Below are the code and all the weights of a small trained network. Each question names an input and a target symbol and asks about switching units off, where a switched-off unit gives its printed mean instead of its output.

import numpy as np


def w(rows, s, z=0):
    codes = np.array(rows[::2]) - 128.0
    scale = np.full(codes.shape[1], s)
    scale[-1] = z or s
    return codes * scale


def f(y):
    return y / 2 * (1 + np.tanh(0.7978845608 * (y + 0.044715 * y**3)))


def softmax(a):
    e = np.exp(a - a.max(-1, keepdims=True))
    return e / e.sum(-1, keepdims=True)


def log_softmax(a):
    a = a - a.max(-1, keepdims=True)
    return a - np.log(np.exp(a).sum(-1, keepdims=True))


def net(x, mask):
    ids = ['ελξπστ'.index(c) for c in x.split()]
    T = len(ids)
    res = E[ids] + P[:T]
    q, k, v = (res @ M[0].T for M in (Q, K, V))
    z = softmax(np.where(np.tri(T) > 0, q @ k.T / 2**0.5, -1e9)) @ v
    res = res + np.where(mask[0], z, O[0][:, -1]) @ O[0][:, :-1]
    y = f(res @ A[0][:, :-1].T + A[0][:, -1])
    res = res + np.where(mask[1:13], y, B[0][:, -1]) @ B[0][:, :-1]
    return log_softmax(res[-1] @ U[:, :-1].T + U[:, -1])


Q, K, V, O, A, B = {}, {}, {}, {}, {}, {}
E = w([
[161,205,83,131,52,148],'ε',
[134,176,169,109,90,133],'λ',
[213,166,72,157,134,211],'ξ',
[104,86,242,68,141,67],'π',
[180,109,150,124,152,140],'σ',
[3,124,77,78,117,147],'τ',
],0.012)
P = w([
[125,149,76,59,194,160],'0',
[134,202,165,67,183,153],'1',
[144,185,152,29,235,126],'2',
[97,129,87,140,100,113],'3',
[88,174,100,168,187,52],'4',
[186,92,140,104,98,140],'5',
[106,145,125,119,102,115],'6',
[75,73,114,244,83,145],'7',
[196,139,170,158,86,124],'8',
[157,95,132,121,71,167],'9',
[83,74,138,252,61,184],'10',
],0.012)
Q[0] = w([
[116,9,133,117,35,203],'H0',
[64,105,127,250,108,104],'H0',
],0.011)
K[0] = w([
[143,91,181,214,14,147],'H0',
[254,151,201,132,147,97],'H0',
],0.0091)
V[0] = w([
[11,119,178,101,141,94],'H0',
[78,202,54,156,67,166],'H0',
],0.012)
O[0] = w([
[56,100,143,203,58,254,236],'H0',
[70,157,138,249,180,57,1],'H0',
],0.0084,0.00073)
A[0] = w([
[227,161,93,25,91,98,30],'N0',
[70,175,80,36,217,140,158],'N1',
[25,122,123,134,98,126,196],'N2',
[81,200,174,255,81,192,158],'N3',
[155,113,135,153,205,26,111],'N4',
[136,125,83,206,179,84,130],'N5',
[211,136,122,130,92,233,89],'N6',
[58,160,158,75,117,130,170],'N7',
[174,212,42,199,86,169,77],'N8',
[149,86,139,120,224,220,254],'N9',
[180,124,153,170,104,50,129],'N10',
[29,121,178,132,160,40,35],'N11',
],0.007,0.0053)
B[0] = w([
[167,49,124,36,159,150,176],'N0',
[157,103,87,217,67,148,203],'N1',
[196,111,94,144,116,134,207],'N2',
[187,92,34,56,142,139,237],'N3',
[5,107,61,100,182,125,148],'N4',
[69,152,106,160,128,166,139],'N5',
[60,131,202,87,155,175,171],'N6',
[196,96,124,146,119,149,183],'N7',
[16,163,113,62,208,138,146],'N8',
[115,191,201,229,65,87,254],'N9',
[51,89,35,55,174,180,144],'N10',
[52,70,189,75,74,254,129],'N11',
],0.007,0.006)
U = w([
[136,197,162,220,112,91,254],'ε',
[23,204,135,140,168,142,95],'λ',
[69,89,199,93,94,202,20],'ξ',
[93,123,70,38,174,118,39],'π',
[253,128,121,52,122,124,179],'σ',
[128,72,67,196,86,157,108],'τ',
],0.0072,0.004)

Each question gives the input, a string of symbols that net reads in full, and the target symbol t.
The units are the heads (2 rows each of Q, K, V and O) and the neurons (one row each of A and B). Each row of codes is followed by its name. A weight is (code - 128) times the scale printed after its matrix; where a second scale follows, it is the last column's (O, A, B and U).
mask holds one flag per unit, heads first, then neurons. A switched-off unit (its flag False) gives its mean, the last column of its rows in O or B, instead of its output. The means were averaged over made-up inputs and are rounded, as every weight is.
A unit's drop is (log p(t) with every unit on - log p(t) with that unit switched off) / (log p(t) with every unit on - log p(t) with every unit switched off).
The circuit of an input: a set's keep is (log p(t) with only the set's units on - log p(t) with every unit switched off) / (log p(t) with every unit on - log p(t) with every unit switched off). Starting from the 12 units with the biggest drops (on a tie, the unit counted first), units are removed one at a time, each time the one whose removal leaves the highest keep (on an exact tie, the one counted first), for as long as the keep stays at least 0.8.
circuit, biggest first: the units of the circuit, biggest drop first
most important unit: the unit with the biggest drop
top k neurons: the k neurons with the biggest drops, biggest first
drop when u is switched off: that unit's drop, to one decimal
input σ π σ ε λ π, target λ: top 3 neurons : [N4, N3, N0]
input ξ σ π, target π: circuit, biggest first : [H0, N4]
input τ σ π σ λ σ λ τ σ σ ξ, target σ: circuit, biggest first : [H0]
input π ξ τ σ τ, target τ: circuit, biggest first : [N1, N2, H0]
input λ σ σ, target ε: circuit, biggest first : [N9, N3]
input λ σ λ, target ε: top 2 neurons : [N3, N1]
input π σ ξ, target ξ: circuit, biggest first : [H0, N6]
input λ σ π, target ε: top 2 neurons : [N9, N3]
input σ σ ξ λ ξ, target π: top 2 neurons : [N4, N0]
input σ τ τ σ π π ε σ π σ ε, target ξ: top 2 neurons : [N6, N8]
input σ τ λ σ σ τ ξ ε σ τ, target λ: circuit, biggest first : [H0, N4]
input σ ε σ π ξ σ ξ σ ε, target π: top 3 neurons : [N8, N10, N9]
input σ τ λ σ σ τ σ π ξ ξ, target ξ: circuit, biggest first : [N6, H0]
input λ π π λ, target ξ: circuit, biggest first : [H0]
input σ ξ ε λ σ, target λ: top 2 neurons : [N4, N3]
input τ π π, target ξ: circuit, biggest first : [N11, H0]
input τ τ τ τ λ, target τ: top 2 neurons : [N3, N2]
input τ λ σ π σ σ σ τ σ π, target τ: top 3 neurons : [N3, N2, N6]
input ξ σ σ, target π: top 2 neurons : [N4, N0]
input σ τ σ λ τ σ ε λ ε ξ λ, target λ: most important unit : H0
input σ σ τ τ λ, target τ: drop when N3 is switched off : 0.3
